riro: [ 68 149 135 115 207 115 126 156 126]
sinu: [160 118 123 136 172 134 135 127 138]
zanu: [ 68 132  94 129 130 139 100 120 126]
Verik: [139 135 134 128 199 155 119 127 115]
borur: [124 120 121 130  94 100 139 132 143]
Lati: [ 94  95 139 114 200  84  94 155 127]
miss zanu: [100 129 132  94  68 126 139 120]
[130]
q: [120 121 130  94 100 139 132]
borur
miss Lati: [114  94  95  94 139 155  84 200]
[127]
q: [ 94 100 139]
borur
miss Lati: [ 94 155  84 127 139 200  94 114]
[95]

ratim: [122 137 137 147 128 157 139 127 128 143 145 101 124 137 139]
foti: [128 139 127 147 128 157 122 137 137 157 142 131 119 148 127]
zuz: [124 125 124 146 136 136 160 129 132 123 127 106 129 116 142]
tudus: [124 125 124 146 136 136 123 129 132 151 144 122 118 138 130]
sen: [143 125 122 102 129 112  96 118 106 134  99 156 130 126 113]
q: [122 137 137 147 128 157 139 127 128]
ratim
chg ratim: [122 137 137 147 127 157 139 127 128 143 145 101 124 137 139]
4, [128]
miss tudus: [123 136 122 132 129 125 146 124 136 144 130 138 124 118]
[151]
chg tudus: [124 125 124 146 136 137 123 129 132 151 144 122 118 138 130]
5, [136]

nebi: [182 152 200 205]
kase: [143 135 122 133]
lev: [157 134 165 171]
order: [200 205 182 152]
nebi
q: [182 152 200]
nebi

kuzof: [ 79 135  98  97 153  70 131  78 133 156 137  74 170 172 147 109 124 102
 123  75 127  70 173  70 144  76 163  68  80  73]
Leg: [185 186 138 134  80 143  95 123 182  76 170  74 137 172 176 101 110 120
 142 154 124 161 187 155 172 116 148 124 177 115]
Sapa: [175 183  82 175 142  93 160  83 184 165  81  90 178 186 184 120  99 183
 176  70  93 142 138  90 178 133  92  71 162 127]
gikip: [138 136  79  84  86  75 135 131  81 155 122 175  90 137 121 171 174  85
 158 120 152 110  74 133 133 156 145 170 161 131]
naf: [185 186 138 134  80 143  95 123 132  76 170  74 137 172 176 101 110 120
 142 154 124 161 187 155 172 116 148 122 177 115]
q: [185 186 138 134  80 143  95 123 132  76 170  74 137 172 176 101 110 120
 142 154 124 161 187 155 172 116 148 122 177 115]
naf
q: [ 90 178 133]
Sapa
miss naf: [115 185 187  74 132 116 148 134  76 143 172 172 161 186 101 142  95 120
 155 138 110 122 170  80 137 177 176 124 154]
[123]
chg Leg: [185 186 138 134  80 143  95 123 182  76 170  74 137 172 176 101 110 119
 142 154 124 161 187 155 172 116 148 124 177 115]
17, [120]
chg kuzof: [ 79 135  98  97 153  70 131  78 133 155 137  74 170 172 147 109 124 102
 123  75 127  70 173  70 144  76 163  68  80  73]
9, [156]

gar: [122  56 164 144  61 188 200  91 155 197  78 103  97 174  72 142 126 183
 183 185 173 122 166  51 191 102]
viz: [ 82 136 170 177 114  58  64 137 194 189 129  80  86 135 168 141  94  86
 147 174 183 124  59  70 122 201]
bor: [ 91 103 142 144 166 183 191 183 174 155 122  97  72  56  51  61  78 102
 126 164 185 197 200 188 173 121]
dono: [ 91 117 161 189 185 148  98  53  54  85 143 185 201 178 133  92  75  90
 133 157 163 147 112  79  84 103]
order: [168 189  86  94  70 114 201  58 137 174 141 194 170 147 129  80 183 177
  86 136 135 122  64 124  59  82]
viz
order: [121 173 188 200 197 185 164 126 102  78  61  51  56  72  97 122 155 174
 183 191 183 166 144 142 103  91]
bor

movob: [126 106 145 159]
rikez: [108 108 154 164]
piri: [108 108 161 164]
vabov: [119 106 184 160]
guk: [120 109 141 151]
Ruv: [119  85 138 166]
lifa: [108 108 161 190]
Toko: [118 119 153 150]
chg Toko: [118 118 153 150]
1, [119]
chg Toko: [118 119 152 150]
2, [153]
miss rikez: [108 164 108]
[154]
order: [190 161 108 108]
lifa

Didu: [101 128 180 193]
dur: [101 128  51 152]
gifa: [101 128 180 129]
miss gifa: [180 101 129]
[128]
order: [128 180 101 193]
Didu

Neke: [130 134 113  69 119 124 145 120 126 118 121 130 123 179 125 124 131 138
 122 126 132 130 122 119 125 129 130 130 124 131 128 122 129 123 107 146
 147 122 128]
dos: [124 124 131 126 120 123 123 122 130 125 119 113 147 130 129 146 122 126
 132 119 138 130 122 130 118 122 179 128 129 145 107 121 129 130 125  69
 134 131 124]
gefi: [123 126 128 126 101 125 126 132 129 125 104 105 135 130 128 135 123 126
 130  98 130 130 123 130 117 124 147 130 129 133 135 119 129 129 126 170
 132 130 126]
chg dos: [124 124 131 126 120 123 123 122 130 125 119 113 147 130 129 146 122 126
 132 119 138 130 122 130 118 122 179 128 129 145 107 121 129 130 125  69
 135 131 124]
36, [134]
order: [119 134 126 132 123 121 130 122 118 120 129 122 123 138 124 125 130 129
 131 124 131 130 125 130 129 107 124 126 130 113 122 179 146 122 128 145
 119  69 147]
dos
order: [ 98 101 104 105 117 119 123 123 123 124 125 125 126 126 126 126 126 126
 128 128 129 129 129 129 130 130 130 130 130 130 130 132 132 133 135 135
 135 147 170]
gefi

tidod: [132 147 137 130 116 136]
Rel: [177 201  72 178  88 166]
gudu: [122 178  72  88 201 126]
Peve: [139 149 111 139 117 139]
pigo: [132 147 108 130 116 136]
poba: [130 127 136 131 134 129]
q: [132 147 108 130 116 136]
pigo
chg poba: [130 127 136 131 134 128]
5, [129]
chg pigo: [131 147 108 130 116 136]
0, [132]
q: [201  72 178  88]
Rel

til: [123 164  99  84  99]
kogo: [ 92 151 164 154 198]
fiva: [164 123  83  99  99]
gokal: [141 126 102 109 121]
Benan: [109 102 126 140 121]
order: [ 99  99  83 123 164]
fiva
miss kogo: [154 198 151  92]
[164]
order: [109 121 141 126 102]
gokal
q: [126 140 121]
Benan

Gebe: [101 112  89 110 193]
dob: [110 101  88 193 112]
vos: [ 86 155 137 195 123]
Kubov: [ 86 110 137 109 123]
zarek: [127 131  63 113 180]
putut: [101 112 133 114  84]
order: [ 89 101 110 112 193]
Gebe
q: [131  63 113 180]
zarek
miss Kubov: [109  86 137 123]
[110]

Rak: [118 104 177 120 127]
Sazi: [128 128 128 128 128]
luvit: [108 120 109 129 137]
mufa: [134 114  79 128 184]
goro: [144 120 105 148  89]
detaf: [103 123 109  98 112]
dudi: [181 116 100 112 121]
Tanim: [ 91 131 132 115 134]
pibo: [128 127 114 103 106]
gunog: [ 98 115 145 148 130]
zoko: [125 105 168 117 151]
zif: [ 79 114 128 134 137]
order: [137 129 109 120 108]
luvit
q: [134 114  79 128]
mufa

Zikif: [133 104 129 142 107]
Nere: [104 131 137 205 148]
zoma: [108  91 134 141 143]
loged: [134 141 143  91 107]
q: [104 129]
Zikif
chg loged: [134 141 144  91 107]
2, [143]
order: [134 141 107  91 143]
loged
chg Zikif: [133 104 130 142 107]
2, [129]
q: [134 141 143  91]
loged

valo: [137 137  86  92]
rabog: [150 119  71 110]
lek: [139 126  83 101]
order: [110 119  71 150]
rabog
chg lek: [139 125  83 101]
1, [126]

Deluf: [132 117 164 129 168 129 122 184 172]
fego: [127  83 144 119 104 126 122 121 112]
foz: [145 125 115 142 116 113  97  78  87]
reg: [138 175  76 143 110 154 114 117  99]
pidep: [147 117 181  88  95 124 113 146  77]
dedon: [161  71 124 113 146 181  95  88  77]
Vur: [127 137  74 171 184 161 106  75 180]
besev: [158 144 148  72 116  82 178 147 171]
pif: [164 184 168 129 131 129 172 122 117]
q: [124 113 146 181  95  88  77]
dedon
miss pidep: [117 124  77 147 181 146 113  88]
[95]
chg fego: [127  83 144 119 104 125 122 121 112]
5, [126]
q: [161  71 124 113 146 181  95  88]
dedon
miss pidep: [146 117 181 113 147 124  95  77]
[88]
order: [129 132 184 129 122 168 164 117 172]
Deluf

fesuk: [129 161  99  93 102 117 134]
tudef: [ 98  93 134 129 117 160 102]
mun: [ 99 160  93 134 129 117 102]
order: [ 93  99 102 117 129 134 161]
fesuk
order: [ 93 134 129 117 102  99 160]
mun

duvik: [133 128 125 128]
tik: [128 135 127 100]
tib: [186 135 127 100]
nuraz: [149 135 128 100]
tobe: [149 135 127 100]
Zema: [128 135  78 108]
tet: [165 135 127 128]
q: [186 135 127]
tib
q: [128 135 127]
tik
miss tet: [165 127 135]
[128]

luz: [200 154 126 167 127 118 102  88]
Nemog: [ 92 122 154 144 145 141  96  83]
vezel: [162  95  96 143 158 154 125 102]
vemu: [120 155 164  98  79  90  83 127]
surut: [ 89 169 169 114  88  92 124 154]
gudog: [120 155 164  98  79  90  83 125]
Mas: [ 98 111 102 199 154 126 167 103]
bimi: [108 146 147 126 106 106 122 134]
Durus: [120 146 152 109  92  99  96 127]
fiv: [120 155 164  98  79  90  83 130]
q: [ 92 122 154]
Nemog
chg vemu: [120 155 165  98  79  90  83 127]
2, [164]
q: [199 154 126 167]
Mas
chg bimi: [108 146 147 125 106 106 122 134]
3, [126]
q: [ 92 124 154]
surut
q: [120 155 164  98  79  90  83 127]
vemu
q: [158 154 125 102]
vezel

ges: [129 154 126 158 102 151 148 164 101]
Bos: [169 171 154 143  81 160 177 205  69]
gebep: [135 125 124 118 124 110 130 121 111]
q: [151 148 164]
ges
q: [148 164 101]
ges
order: [ 69 171 154 169 205  81 177 160 143]
Bos
miss gebep: [135 121 124 130 110 118 124 125]
[111]
miss ges: [148 102 101 129 126 151 158 164]
[154]

Luzat: [152 143 137  84 149 113 125 130 114 133  93 146 145 132 133 118 129  73
  78 151 105 108 118 110 137 128 147 134  63  89  88 104  93 125 134 137]
buta: [139 125 111 136 138 160 123 147 139 145 104 182 115  99 136 120 154 150
 163 163 188 124 120 125 145 134  94 139 117 113 133 105 109 147 160 167]
boni: [149 125 118 153 143 144 131 167 143 163 111 160 125 101 135 128 148 149
 171 169 165 133 130 130 165 148  99 127 127 113 147 108 116 157 151 139]
Vabaz: [100 115 124 102 149 116 105  88 109  94 119 165 114 118 111 124 153 155
 119 117 163 130 125 118  91 104 120 125 110 114 102 117 114 101 136 143]
Raluv: [118 113 108 145 134 118  93 151 114 149  89 130 110  63 125 128 133 129
 147 146 132 134 133 125 152 137  73  93 105  84 137 144 137  88 104  78]
Finuf: [118 113 108 145 134 118  93 151 114 149  89 130 110  63 125 128 133 129
 147 146 132 134 133 125 152 137  73  93 105  84 137  70 107 131 114 138]
batas: [149 125 118 153 143 144 131 167 143 163 111 160 125 101 135 128 148 149
 171 169 165 133 130 130 165 148  99 127 127 113 147 108 116 157 146 164]
Susu: [139 101 105 152 145 122 110 159 138 154  89 161  98  77 123 121 141 163
 178 175 163 129 124 122 162 130  86 112  99  96 132  87 106 154 140 176]
Lebi: [109 128 149 118 161 162 102 130 123 105 142 139 145 115 138 145 120  95
 138 138 120  96 143 148 111 165 130 161 110 128 148 100 107 128 162 109]
Tira: [138 109 105 138 130 143 120 149 138 145 100 161 109  96 130 115 139 142
 162 162 165 120 117 123 148 128  95 128 111 110 128 102 107 148 145 161]
miss buta: [182 188 123 115 136 145 134 136 104 117 160 145 138  94 150 147 139 167
 125 160 105 125 139 111 133 139 113 163  99 154 147 163 109 120 120]
[124]
order: [107 161 138 105 143 117 149 138 115 148 111 128 128 145 110 120 162 145
 139 100 161 165 142 138 120 130  96 162 148 128 102 109 123  95 109 130]
Tira
order: [ 78 104  88 137 144 137  84 105  93  73 137 152 125 133 134 132 146 147
 129 133 128 125  63 110 130  89 149 114 151  93 118 134 145 108 113 118]
Raluv
q: [149 125 118 153 143 144 131 167 143 163 111 160 125 101 135 128 148 149
 171 169 165 133 130 130 165 148  99 127 127 113 147 108 116 157 146 164]
batas

res: [161 111  86 146 144 121 106 142 133 128 123  97  91  96 132 154  85  92
  74 171 103 126 122 130 122 121 130 154  97 144 149 111 136 148 122 153
 118 148 195  81 102 162 144 140 122 137 107 148  93 101 114 108 110 131
 117  78 138 154 110]
Zib: [167 131  89 119 153 119 107 136 166 116 135 112  94  85 153 143 137 115
  54 149 106 145 122 144 135 127 143  99 112 153 128 108 133 139 139 151
 128 162 197  98 107 167 143 119 133 100 122 114  98  98 119 125 128 153
 149  75 140 165 144]
bome: [135 117  90 177 163 136 108  98 181 130  79 127  83 122 118 118  94 111
  88 140 120 113 117 124 114 142 118 147 159 131 121 132 117 140  99 144
 111 160 166  95  61 159 152 153 114  91 108 114  97 127 123 106  80 107
 137 120 123 117 100]
sug: [113  97 115 129 155  98 128 134 108 115 116 116 119  69 113 103 115 144
 106 127 146 108 126  89 122 107 128 115  81 117 105 109 159  88 153 173
 124 112 130 132 122 113 136 141  82 163 100 105 114  88 135  99 140  78
  83  77 157 110 154]
mobo: [136  99 115  88 163 114 108 115 117 144  97 113 116 116 127 113 140 130
  82 159 135  89 124 146 108 105 155 128 122  78 122 115 132 109  88 157
 111 173 153 100  81 141 107 113  77 128 106 129  83  98 115 103 110 105
 119 134 126 154  69]
rofi: [132  94  90 105 180 110 116  95 112 154  96  85  84 148 105 128 108 116
 106 124 122 117 107 141 126 143 148 138 131 134 110 121 128 146 109 137
 143 162 157  94  72 152 149 165 133 109 122  88  74 130 138 105  82 100
 117 124 140 138  75]
bopus: [171 103 126 125 130 122 121 130 154 130 108 134 116 126 149 146 101 111
  81 141  88 100 112 150 157 130 129 138 120 105 127 108 121 113 118 160
 131 146 172  86  74 162 131 128 107  95  96 164 100  90 108 107  80 146
 109 100 127 149 113]
vup: [ 93 157 115 120  63 119 138 126 134  75 143 165 148 118 164 163 182 111
 122 126  66 125 142  96 104 123 160 137 124 109 123  93 100 178 134 118
 119 164 106 121 127 166 146 123 120 167 169 128 112 144 147 109 121 133
 118 137 113 124 129]
q: [171 103 126 122 130 122 121 130 154]
res
order: [154 110 157  77  83  78 140  99 135  88 114 105 100 163  82 141 136 113
 122 132 130 112 124 173 153  88 159 109 105 117  81 115 128 107 122  89
 126 108 146 127 106 144 115 103 113  69 119 116 116 115 108 134 128  98
 155 129 115  97 113]
sug
chg mobo: [136  99 115  88 163 114 108 115 117 144  97 113 116 116 127 113 140 130
  82 158 135  89 124 146 108 105 155 128 122  78 122 115 132 109  88 157
 111 173 153 100  81 141 107 113  77 128 106 129  83  98 115 103 110 105
 119 134 126 154  69]
19, [159]
miss bome: [137 123 163 117  98 117 113  95 122 135 130 160 121 120  79 111 177  88
 106  90 140 117 124 127 100 118 117  97 118 108 140 166 118 142 132  61
 114 159 159 147 131  99 181  80 144  94 153 108 111  91 114 120  83 107
 127 114 123 136]
[152]
order: [128 106 129  83  98 115 103 110 105 119 134 126 154  69 136  99 115  88
 163 114 108 115 117 144  97 113 116 116 127 113 140 130  82 159 135  89
 124 146 108 105 155 128 122  78 122 115 132 109  88 157 111 173 153 100
  81 141 107 113  77]
mobo

dite: [106 110 130 132 124 134 131 128 148 146 115 113 124 125 115 132 122 139
 136 138 139 148 124 126 135 156 108 139 122 141 113 127 133 122 168 132
 120 123 140 139 134 116 132 118 130 123 130 123 133 129 127 139 124 131
 128 115]
betol: [153 136 132 115 128 123 130 134 141 119 125 126 123 120 102 131 125 122
 128 131 116 152 122 129 139 128 145 137 119 122 133 140 123  90  81 136
 106 105 144 135 118 110 120 137 128 125 129 128 119 131 134 148 119 124
 134 129]
perit: [131 126 133 142 130 124 129 131 125 127 139 140 127 129 132 123 136 134
 119 118 124  91 135 139 131 129 129 123 122 131 131 129 135 179  98 140
 145 114 112 111 128 121 130 131 127 128 138 151 121 127 123 118 126 130
 132 143]
kuze: [110 131 126 135 121 130 118 121 122 114 136 124 131 125 117 125 131 131
 121 123 140 112 115 127 126 118 130 133 117 121 133 122 124 129 127 121
 135 121 148 129 115 139 123 137 135 139 126 145 150 114 131 129 113 136
 127 126]
rava: [120 126 133 121 130 124 129 131 125 127 139 140 127 129 132 123 136 134
 119 118 124  91 135 139 131 129 129 123 122 131 131 129 135 179  98 140
 145 114 112 111 128 121 130 131 127 128 138 151 121 127 123 118 126 130
 132 143]
chg rava: [120 126 133 121 130 124 130 131 125 127 139 140 127 129 132 123 136 134
 119 118 124  91 135 139 131 129 129 123 122 131 131 129 135 179  98 140
 145 114 112 111 128 121 130 131 127 128 138 151 121 127 123 118 126 130
 132 143]
6, [129]
q: [153 136 132 115 128 123 130 134 141 119 125 126 123 120 102 131 125 122
 128 131 116 152 122 129 139 128 145 137 119 122 133 140 123  90  81 136
 106 105 144 135 118 110 120 137 128 125 129 128 119 131 134 148 119 124
 134 129]
betol
chg betol: [153 136 132 115 128 123 130 134 141 119 125 126 123 120 102 131 125 122
 128 131 116 152 122 129 139 128 145 137 119 122 133 140 123  90  81 136
 106 105 144 135 118 109 120 137 128 125 129 128 119 131 134 148 119 124
 134 129]
41, [110]
miss perit: [128 130 121 125 131 135 129 129 119 129 127 131 123 129 130 151 118 135
 138 130 142 143 128 111 134 121 127 126  98 133 132 139 122 124 129 118
 131 139 123 114 126 179 131 132 136 112 145 140 123 140 127 127 131 131
 124]
[91]
q: [131 126 133 142 130 124 129 131 125 127 139 140 127 129 132 123 136 134
 119 118 124  91 135 139 131 129 129 123 122 131 131 129 135 179  98 140
 145 114 112 111 128 121 130 131 127 128 138 151 121 127 123 118 126 130
 132 143]
perit

zodo: [133 149  77  78]
bufi: [ 85 130 155 114]
lof: [133 149 155 112]
rusal: [124 139  93 129]
tatu: [129 123 139  93]
Tada: [ 87 150 137 112]
zabiv: [122 207  97 105]
order: [155 133 112 149]
lof
q: [124 139  93]
rusal
q: [133 149  77  78]
zodo
miss zodo: [ 77 149 133]
[78]
order: [ 93 129 123 139]
tatu

Dum: [139 116 133 131]
nif: [139 131 117 133]
Devi: [120 144 118 178]
q: [117 133]
nif
miss Dum: [116 133 139]
[131]
order: [178 118 120 144]
Devi
order: [133 117 131 139]
nif
q: [139 131 117]
nif

Sek: [125 123 105 134]
zadis: [105 133 153 125]
Pur: [125 153 105 134]
order: [105 125 134 153]
Pur
miss zadis: [105 153 133]
[125]

